a =
array([[132, 128, 132, 125, 122, 133, 128, 134, 127],
       [134, 120, 129, 116, 113, 129, 128, 126, 121],
       [129, 127, 129, 125, 124, 129, 126, 129, 127],
       [139, 142, 103, 128, 111, 142, 121, 132, 121],
       [114, 126, 127, 101, 120, 113, 151, 106, 116],
       [125, 124, 132, 125, 126, 132, 129, 132, 124],
       [130, 126, 125, 138, 136, 148, 116, 115, 134],
       [128, 136, 132, 123, 126, 141, 137, 131, 137],
       [112, 126, 132, 124, 128, 122, 151, 134, 133]])
Indices start at 0.
row 0 col 0	132
row 7 col 3	123
row 5 col 4	126
row 0 col 1	128
row 1 col 8	121
row 2 col 0	129
row 6 col 0	130
row 7 col 0	128
row 2 col 1	127
row 3 col 6	121
row 5 col 7	132
row 4 col 8	116
row 8 col 8	133
row 8 col 4	128
row 2 col 7	129
row 4 col 6	151
row 3 col 5	142
row 3 col 8	121
row 6 col 3	138
row 6 col 7	115
row 4 col 7	106
row 0 col 4	122
row 0 col 3	125
row 3 col 2	103
row 6 col 8	134
row 1 col 0	134
row 7 col 1	136
row 7 col 6	137
row 1 col 1	120
row 1 col 2	129
row 3 col 3	128

B =
143,122,141,129,132,137,121,114,106,131,134
127,129,127,129,127,129,128,128,128,128,128
129,126,128,127,126,130,129,127,128,127,130
129,126,128,128,126,130,128,127,129,127,130
126,128,128,128,128,127,128,127,128,128,127
129,126,129,127,126,131,127,127,129,127,130
128,128,128,128,128,128,128,128,128,128,128
128,112,137,119,134,140,143,137,138,133,119
128,124,130,127,126,134,128,126,128,127,132
112,133,124,114,126,101,104,145,129,126,130
128,125,135,118,124,136,134,118,125,130,132
127,128,128,128,126,129,129,127,128,127,129
114,119,133,129,113,130,143,145,148,145,113
120,123,131,102,144,132,126,136,140,127,124
131,121,134,122,127,136,137,120,120,127,136
B[-15, 0]	143
B[-12, -1]	130
B[11, 3]	128
B[7, -1]	119
B[8]	[128, 124, 130, 127, 126, 134, 128, 126, 128, 127, 132]
B[-9, 2]	128
B[-12, 4]	126
B[-1, 7]	120
B[-15, 9]	131
B[1]	[127, 129, 127, 129, 127, 129, 128, 128, 128, 128, 128]
B[3, 8]	129
B[4, -9]	128
B[-2, 4]	144
B[-10, -10]	126
B[:, -1]	[134, 128, 130, 130, 127, 130, 128, 119, 132, 130, 132, 129, 113, 124, 136]
B[-3, 0]	114
B[5, 10]	130
B[:, 0]	[143, 127, 129, 129, 126, 129, 128, 128, 128, 112, 128, 127, 114, 120, 131]
B[-11, -3]	128
B[:, -10]	[122, 129, 126, 126, 128, 126, 128, 112, 124, 133, 125, 128, 119, 123, 121]
B[-8, -2]	133
B[-9, 9]	128
B[12]	[114, 119, 133, 129, 113, 130, 143, 145, 148, 145, 113]
B[-10, 4]	126
B[2, 1]	126
B[:, -6]	[137, 129, 130, 130, 127, 131, 128, 140, 134, 101, 136, 129, 130, 132, 136]
B[-13, -3]	128
B[-8, 8]	138
B[-2]	[120, 123, 131, 102, 144, 132, 126, 136, 140, 127, 124]
B[:, 9]	[131, 128, 127, 127, 128, 127, 128, 133, 127, 126, 130, 127, 145, 127, 127]
B[8, 2]	130
B[-11, -6]	127
B[-14, 3]	129
B[-12, -2]	127
B[-14, -11]	127
B[-15, 7]	114

X = [138  99 152 142 137 134 132]
X[0]: 138
X[-6]: 99
X[2]: 152

A =
[[136 125 127 131 122 131 137 125 149 129 138]
 [142 128 138 118 127 121 129 150 134 127 132]
 [103 130 138 126 132 125 115 122 100 131 111]
 [103 127 119 130 128 129 108 100 126 119 111]
 [127 127 135 127 128 127 133 129 130 132 131]
 [139 127 136 127 127 127 132 142 138 133 134]
 [134 127 123 135 127 134 124 128 135 125 128]]
Rows and columns are counted from 0.
(0, 0) => 136
(5, 6) => 132
(1, 6) => 129
(0, 7) => 125
(5, 4) => 127
(5, 0) => 139
(6, 0) => 134
(2, 6) => 115
(3, 4) => 128
(6, 6) => 124
(0, 8) => 149
(6, 7) => 128
(0, 1) => 125
(3, 3) => 130
(1, 5) => 121
(2, 8) => 100
(6, 2) => 123
(2, 7) => 122
(6, 10) => 128
(5, 5) => 127
(6, 8) => 135
(4, 7) => 129
(1, 1) => 128

grid =
[[136 134 122 126]
 [123 129 123 153]
 [134 140 131 126]
 [139 145 128 126]
 [130 124 121 125]]
grid[0, 0]: 136
grid[0, 1]: 134
grid[0]: [136, 134, 122, 126]
grid[2, 0]: 134
grid[3]: [139, 145, 128, 126]
grid[:, 2]: [122, 123, 131, 128, 121]
grid[1, 0]: 123
grid[3, 2]: 128

data =
array([127, 131, 116, 115, 130, 131, 135, 127, 131, 158, 128, 151, 135,
       114])
data[0] = 127
data[5] = 131
data[6] = 135
data[8] = 131
data[12] = 135
data[4] = 130
data[10] = 128
data[13] = 114
